Here is a tiny trained network, its code and every weight. The questions are about switching its units off for an input and a class, where a switched-off unit gives its printed mean instead of its output.

import numpy as np


def w(rows, s, z=0):
    codes = np.array(rows[::2]) - 128.0
    scale = np.full(codes.shape[1], s)
    scale[-1] = z or s
    return codes * scale


def f(y):
    return y / 2 * (1 + np.tanh(0.7978845608 * (y + 0.044715 * y**3)))


def log_softmax(a):
    a = a - a.max(-1, keepdims=True)
    return a - np.log(np.exp(a).sum(-1, keepdims=True))


def net(x, mask):
    res = np.array(x, float).reshape(1, 7) / 4 @ E
    y = f(res @ A[0][:, :-1].T + A[0][:, -1])
    res = res + np.where(mask, y, B[0][:, -1]) @ B[0][:, :-1]
    return log_softmax(res[-1] @ U[:, :-1].T + U[:, -1])


A, B = {}, {}
E = w([
[76,210,183,226,26,79,235,90,106],'x0',
[199,90,217,104,168,176,199,28,74],'x1',
[157,140,95,49,100,175,230,59,211],'x2',
[161,233,245,64,136,53,119,108,154],'x3',
[149,185,209,128,9,153,149,254,138],'x4',
[177,219,65,162,32,216,58,59,228],'x5',
[239,155,108,220,180,117,139,151,133],'x6',
],0.008)
A[0] = w([
[160,86,162,147,156,169,197,43,54,166],'n1',
[188,65,104,74,99,104,167,100,214,186],'n2',
[254,204,177,169,76,141,135,165,166,151],'n3',
[149,159,182,143,185,162,204,31,50,145],'n4',
[192,49,63,131,177,127,86,132,107,146],'n5',
[108,189,210,97,171,135,69,35,144,254],'n6',
[143,116,53,61,123,196,165,53,171,106],'n7',
[67,147,91,148,120,106,210,102,71,221],'n8',
[67,125,170,94,171,43,151,206,96,189],'n9',
[93,193,24,148,74,170,121,10,107,175],'n10',
[181,137,235,82,201,162,67,250,168,223],'n11',
[113,44,26,104,68,228,120,148,210,177],'n12',
[138,83,95,161,83,77,181,217,93,239],'n13',
[126,129,128,83,117,184,132,146,216,164],'n14',
[186,190,154,152,76,88,157,144,176,170],'n15',
[200,78,83,157,127,135,67,146,80,159],'n16',
[209,215,156,173,69,135,136,222,133,173],'n17',
[175,117,157,136,143,158,194,7,22,138],'n18',
[129,94,69,173,105,131,107,149,14,188],'n19',
[8,43,38,151,79,174,183,211,76,194],'n20',
],0.0084,0.0056)
B[0] = w([
[202,64,223,142,179,177,159,63,176,225],'n1',
[178,159,77,71,155,146,216,92,148,213],'n2',
[197,242,119,178,52,145,217,77,40,224],'n3',
[130,75,218,122,84,92,201,37,159,227],'n4',
[179,85,70,176,212,157,79,116,60,216],'n5',
[185,99,136,83,107,25,67,25,124,230],'n6',
[199,93,41,45,97,202,131,92,182,230],'n7',
[80,52,176,111,107,68,193,184,203,210],'n8',
[97,109,155,64,121,50,147,228,62,236],'n9',
[93,97,106,163,37,106,73,78,238,245],'n10',
[213,149,104,100,118,49,66,137,18,241],'n11',
[68,130,58,87,95,253,115,144,134,252],'n12',
[46,162,118,160,164,133,161,188,62,209],'n13',
[119,162,64,39,133,190,129,120,119,197],'n14',
[150,231,141,133,66,87,215,124,143,202],'n15',
[195,135,130,226,217,183,62,133,146,184],'n16',
[137,223,136,174,57,127,195,148,30,221],'n17',
[176,28,250,118,98,158,169,72,168,232],'n18',
[96,86,148,205,138,175,92,172,90,192],'n19',
[53,138,158,134,89,174,104,222,184,253],'n20',
],0.0076,0.012)
U = w([
[165,99,1,48,130,210,173,102,175,74],'0',
[184,25,212,129,139,137,203,53,164,125],'1',
[52,120,115,186,67,226,53,153,155,4],'2',
[166,109,139,55,124,66,26,147,76,57],'3',
[55,76,137,133,148,70,166,236,109,124],'4',
[189,229,112,200,93,124,212,131,85,148],'5',
[126,151,64,151,84,38,82,20,244,151],'6',
[197,60,77,249,241,158,72,148,54,100],'7',
],0.0093,0.0035)

Each question gives the input, the list of numbers given to net, and the class t.
The units are the neurons (one row each of A and B). Each row of codes is followed by its name. A weight is (code - 128) times the scale printed after its matrix; where a second scale follows, it is the last column's (A, B and U).
mask holds one flag per neuron, in row order. A switched-off neuron (its flag False) gives its mean, the last column of its row in B, instead of its output. The means were averaged over made-up inputs and are rounded, as every weight is.
A unit's drop is (log p(t) with every unit on - log p(t) with that unit switched off) / (log p(t) with every unit on - log p(t) with every unit switched off).
The circuit of an input: a set's keep is (log p(t) with only the set's units on - log p(t) with every unit switched off) / (log p(t) with every unit on - log p(t) with every unit switched off). Starting from the 12 units with the biggest drops (on a tie, the unit counted first), units are removed one at a time, each time the one whose removal leaves the highest keep (on an exact tie, the one counted first), for as long as the keep stays at least 0.8.
circuit, biggest first: the units of the circuit, biggest drop first
k most important neurons: the k neurons with the biggest drops, biggest first
drop when u is switched off: that unit's drop, to one decimal
input [7,-7,8,-3,-2,-1,-5], class 2: circuit, biggest first	n20
input [8,3,-6,6,-8,8,5], class 1: 3 most important neurons	n18; n4; n1
input [-4,-7,0,-8,-5,7,-5], class 2: 2 most important neurons	n20; n10
input [1,4,-6,4,-6,8,3], class 6: 2 most important neurons	n10; n6
input [-6,7,5,7,2,5,-2], class 0: 2 most important neurons	n7; n14
input [1,3,1,6,4,-5,-4], class 3: circuit, biggest first	n11; n9
input [-5,5,-2,7,1,-8,1], class 3: 2 most important neurons	n11; n9
input [-3,3,-1,3,6,7,-7], class 5: 2 most important neurons	n3; n17
input [3,-7,-8,-1,-8,2,1], class 7: 2 most important neurons	n12; n16
input [2,1,-7,6,-1,-7,-8], class 4: 4 most important neurons	n9; n8; n7; n5
input [-5,4,-1,2,4,-5,3], class 3: 2 most important neurons	n11; n9
input [7,-2,1,-6,-4,7,0], class 2: 2 most important neurons	n12; n6
input [-7,3,-5,4,-1,1,2], class 7: 2 most important neurons	n16; n5
input [6,-1,6,-5,-2,2,8], class 1: circuit, biggest first	n8
input [-8,3,-4,-2,8,-1,-8], class 3: drop when n11 is switched off	2.7
input [5,-5,6,0,7,-4,-4], class 4: drop when n8 is switched off	0.3
input [3,-4,6,4,-3,-7,4], class 4: drop when n9 is switched off	0.2
